Below are the code and all the weights of a small trained network. Each question names an input and a class and asks about switching units off, where a switched-off unit gives its printed mean instead of its output.

import numpy as np


def w(rows, s, z=0):
    codes = np.array(rows[::2]) - 128.0
    scale = np.full(codes.shape[1], s)
    scale[-1] = z or s
    return codes * scale


def f(y):
    return y / 2 * (1 + np.tanh(0.7978845608 * (y + 0.044715 * y**3)))


def log_softmax(a):
    a = a - a.max(-1, keepdims=True)
    return a - np.log(np.exp(a).sum(-1, keepdims=True))


def net(x, mask):
    res = np.array(x, float).reshape(1, 7) / 4 @ E
    y = f(res @ A[0][:, :-1].T + A[0][:, -1])
    res = res + np.where(mask, y, B[0][:, -1]) @ B[0][:, :-1]
    return log_softmax(res[-1] @ U[:, :-1].T + U[:, -1])


A, B = {}, {}
E = w([
[162,169,103,137,58,167,28,195,69,143],'x0',
[127,135,122,134,131,118,132,129,125,129],'x1',
[216,181,86,92,180,177,158,180,197,64],'x2',
[171,65,216,201,143,84,71,189,206,107],'x3',
[133,156,131,93,2,51,122,80,158,33],'x4',
[120,129,128,132,122,131,132,134,136,129],'x5',
[126,126,131,120,125,128,125,128,132,129],'x6',
],0.0071)
A[0] = w([
[99,158,59,82,132,167,179,87,77,163,54],'neuron 0',
[98,89,146,118,183,103,213,68,167,128,104],'neuron 1',
[76,99,163,152,107,109,115,94,71,185,85],'neuron 2',
[78,92,153,152,107,103,112,95,74,186,100],'neuron 3',
[154,158,88,132,77,168,40,188,63,164,108],'neuron 4',
[124,97,130,157,246,199,144,188,90,254,4],'neuron 5',
[99,90,144,118,183,100,209,73,161,123,105],'neuron 6',
[150,60,227,197,158,92,70,181,207,110,170],'neuron 7',
[80,91,158,142,101,104,120,99,69,191,87],'neuron 8',
[182,172,92,99,163,171,161,173,171,80,153],'neuron 9',
[184,179,88,97,179,179,166,177,168,85,133],'neuron 10',
[101,160,65,81,121,150,158,75,90,135,62],'neuron 11',
],0.0066,0.0014)
B[0] = w([
[198,129,56,107,98,188,191,156,67,203,195],'neuron 0',
[79,197,204,147,178,191,102,211,86,87,204],'neuron 1',
[113,88,90,163,159,116,93,82,163,142,189],'neuron 2',
[111,85,84,179,169,116,80,94,182,144,190],'neuron 3',
[50,204,221,164,191,188,90,204,90,59,183],'neuron 4',
[111,145,200,11,8,2,169,57,167,42,255],'neuron 5',
[73,190,190,158,171,183,102,213,82,80,199],'neuron 6',
[233,131,34,82,80,198,227,171,48,227,245],'neuron 7',
[103,74,89,167,174,112,90,75,171,144,190],'neuron 8',
[112,68,84,166,166,91,79,71,182,138,190],'neuron 9',
[93,65,74,196,175,95,68,57,198,145,197],'neuron 10',
[165,130,98,109,101,146,170,135,100,158,179],'neuron 11',
],0.0071)
U = w([
[199,112,52,107,104,211,228,165,61,252,98],'0',
[103,32,77,209,227,97,39,63,202,152,87],'1',
[77,211,242,164,211,213,87,219,74,59,88],'2',
[122,140,190,42,1,3,158,76,159,30,246],'3',
],0.0078,0.0011)

Each question gives the input, the list of numbers given to net, and the class t.
The units are the neurons (one row each of A and B). Each row of codes is followed by its name. A weight is (code - 128) times the scale printed after its matrix; where a second scale follows, it is the last column's (A, B and U).
mask holds one flag per neuron, in row order. A switched-off neuron (its flag False) gives its mean, the last column of its row in B, instead of its output. The means were averaged over made-up inputs and are rounded, as every weight is.
A unit's drop is (log p(t) with every unit on - log p(t) with that unit switched off) / (log p(t) with every unit on - log p(t) with every unit switched off).
The circuit of an input: a set's keep is (log p(t) with only the set's units on - log p(t) with every unit switched off) / (log p(t) with every unit on - log p(t) with every unit switched off). Starting from all 12 units, units are removed one at a time, each time the one whose removal leaves the highest keep (on an exact tie, the one counted first), for as long as the keep stays at least 0.8.
units of the circuit, in order: the units of the circuit, biggest drop first
top k neurons: the k neurons with the biggest drops, biggest first
drop when u is switched off: that unit's drop, to one decimal
input [1,-1,1,1,-8,3,4], class 3: top neuron	neuron 5
input [1,3,4,-3,-2,0,0], class 1: top 3 neurons	neuron 7; neuron 10; neuron 9
input [-8,5,-7,-5,3,-4,1], class 2: top 2 neurons	neuron 1; neuron 6
input [8,5,5,6,6,5,-2], class 2: top 2 neurons	neuron 4; neuron 5
input [4,-6,7,5,-1,8,1], class 1: top 3 neurons	neuron 10; neuron 9; neuron 0
input [-2,-7,-6,-4,2,0,8], class 1: units of the circuit, in order	neuron 7; neuron 5
input [4,-1,-7,0,-8,4,-3], class 3: top 3 neurons	neuron 5; neuron 10; neuron 9
input [-7,3,-5,4,3,4,6], class 2: units of the circuit, in order	neuron 1; neuron 6
input [-3,5,-1,5,-6,-8,8], class 3: top 2 neurons	neuron 5; neuron 0
input [-3,-4,1,-6,3,-7,-7], class 0: top 2 neurons	neuron 5; neuron 0
input [-2,5,-7,2,-8,-1,-6], class 3: top 3 neurons	neuron 5; neuron 10; neuron 9
input [2,-3,-4,3,2,1,5], class 1: top 3 neurons	neuron 5; neuron 0; neuron 11
input [-7,0,-7,-6,2,0,4], class 1: top 4 neurons	neuron 7; neuron 8; neuron 3; neuron 2
input [-7,-1,3,-2,-5,7,-3], class 2: units of the circuit, in order	neuron 1
input [7,-5,-4,7,-6,8,-4], class 0: top 3 neurons	neuron 7; neuron 1; neuron 6
input [-7,-4,-6,7,1,-1,-4], class 0: drop when neuron 8 is switched off	0.0
input [-1,7,-4,4,-8,1,8], class 3: drop when neuron 5 is switched off	1.1
input [-1,5,-1,-1,-6,8,5], class 3: drop when neuron 5 is switched off	0.5
